M =
[[31 92 70 41]
 [65  4 25 57]
 [66  2 26 57]
 [31 88 67 39]
 [64  7 27 56]
 [63  7 27 56]
 [63  8 28 55]
 [64  6 27 56]
 [63  7 28 56]
 [32 89 68 41]
 [62  8 28 55]
 [64  7 27 57]]
Rows and columns are counted from 0.
(0, 0)	31
(0, 3)	41
(9, 3)	41
(11, 2)	27
(3, 2)	67
(11, 1)	7
(8, 3)	56
(10, 3)	55
(7, 0)	64
(8, 1)	7
(9, 0)	32
(6, 0)	63
(8, 2)	28
(7, 1)	6
(11, 0)	64
(4, 2)	27
(1, 0)	65

data =
[[ 23  21  27  14  15  20]
 [-28 -31 -31 -25 -22 -30]
 [-26 -30 -32 -27 -26 -26]
 [ 17  18  24  21  18  19]
 [-30 -31 -36 -30 -28 -29]
 [-30 -33 -37 -28 -29 -30]
 [-28 -34 -32 -32 -29 -30]
 [-29 -31 -33 -32 -26 -29]
 [-30 -31 -36 -29 -30 -29]
 [ 18  18  28  18  20  19]
 [-28 -31 -38 -28 -26 -32]
 [-32 -34 -36 -29 -30 -32]]
data[0, 0] => 23
data[-5] => [-29, -31, -33, -32, -26, -29]
data[10, -2] => -26
data[1, -2] => -22
data[:, -1] => [20, -30, -26, 19, -29, -30, -30, -29, -29, 19, -32, -32]
data[-4, -1] => -29
data[-11] => [-28, -31, -31, -25, -22, -30]
data[-5, 3] => -32
data[8, 1] => -31
data[:, -4] => [27, -31, -32, 24, -36, -37, -32, -33, -36, 28, -38, -36]
data[-5, -6] => -29
data[-12, -1] => 20
data[-9, -4] => 24
data[-11, -1] => -30
data[-1, 4] => -30
data[7, -1] => -29
data[0, -4] => 27
data[-3, -1] => 19
data[-7, -6] => -30
data[9] => [18, 18, 28, 18, 20, 19]
data[3] => [17, 18, 24, 21, 18, 19]
data[:, -2] => [15, -22, -26, 18, -28, -29, -29, -26, -30, 20, -26, -30]
data[6, -4] => -32
data[6, 0] => -28
data[-11, 0] => -28
data[-3, 0] => 18
data[-9, 1] => 18
data[-7] => [-30, -33, -37, -28, -29, -30]
data[-10, 5] => -26
data[8] => [-30, -31, -36, -29, -30, -29]
data[:, -6] => [23, -28, -26, 17, -30, -30, -28, -29, -30, 18, -28, -32]

m =
-0.08  -0.22  -0.04  -0.06
-0.10  -0.14  -0.08  -0.05
 0.09   0.12   0.03   0.06
-0.11  -0.19  -0.10  -0.06
-0.09  -0.19  -0.06  -0.09
 0.08   0.11   0.06   0.04
 0.07   0.15  -0.04   0.04
 0.05   0.14   0.00   0.03
 0.01   0.15   0.03  -0.05
 0.06   0.16   0.02   0.01
 0.05   0.16   0.05   0.07
m[0, 0] => -0.08
m[-7, -1] => -0.09
m[8, -3] => 0.15
m[-6] => [0.08, 0.11, 0.06, 0.04]
m[8, 3] => -0.05
m[-6, 2] => 0.06
m[-4, -2] => 0.00
m[-9, 0] => 0.09
m[-3, -2] => 0.03
m[-9] => [0.09, 0.12, 0.03, 0.06]
m[9, 2] => 0.02
m[-2, 0] => 0.06
m[:, 1] => [-0.22, -0.14, 0.12, -0.19, -0.19, 0.11, 0.15, 0.14, 0.15, 0.16, 0.16]
m[-8] => [-0.11, -0.19, -0.10, -0.06]
m[9] => [0.06, 0.16, 0.02, 0.01]
m[-9, 3] => 0.06
m[-7] => [-0.09, -0.19, -0.06, -0.09]
m[1, -3] => -0.14
m[10, 2] => 0.05
m[5, 3] => 0.04
m[-8, -2] => -0.10
m[10, -4] => 0.05
m[2, 2] => 0.03
m[-5, -1] => 0.04
m[-11, 1] => -0.22
m[4, -4] => -0.09
m[-10, -1] => -0.05
m[7, 0] => 0.05
m[6, 1] => 0.15

x = -7.90,-18.27,16.68,1.75,6.15,4.32,6.84,-1.92
x[-8] -> -7.90
x[4] -> 6.15
x[1] -> -18.27
x[3] -> 1.75
x[-1] -> -1.92

X =
[[  3   0 -16  -8   0 -11  10  18]
 [ 46 -20 -16 -51   7 -26   8 -47]
 [ 22  19 -19 -60  13 -13  -6   8]
 [ 18   0 -55 -36 -21   4 -11  54]
 [ 20 -26  11 -48  27   7 -15  57]
 [ 39 -18 -27  71 -29  -5  -3  29]]
X[0, 0]	3
X[5, 7]	29
X[1, 6]	8
X[4]	[20, -26, 11, -48, 27, 7, -15, 57]
X[0]	[3, 0, -16, -8, 0, -11, 10, 18]
X[:, 4]	[0, 7, 13, -21, 27, -29]
X[:, 0]	[3, 46, 22, 18, 20, 39]
X[4, 3]	-48
X[0, 6]	10
X[3]	[18, 0, -55, -36, -21, 4, -11, 54]
X[5, 2]	-27
X[:, 2]	[-16, -16, -19, -55, 11, -27]
X[:, 7]	[18, -47, 8, 54, 57, 29]
X[3, 5]	4
X[3, 3]	-36
X[0, 1]	0
X[:, 6]	[10, 8, -6, -11, -15, -3]
X[5, 0]	39
X[5, 5]	-5
X[3, 1]	0
X[3, 4]	-21

W = [7, 8, 6, 7, 7, 8, 2]
W[0] => 7
W[2] => 6
W[4] => 7

A = (-55, -69, -13, 31, -28)
A[0]: -55
A[4]: -28
A[3]: 31
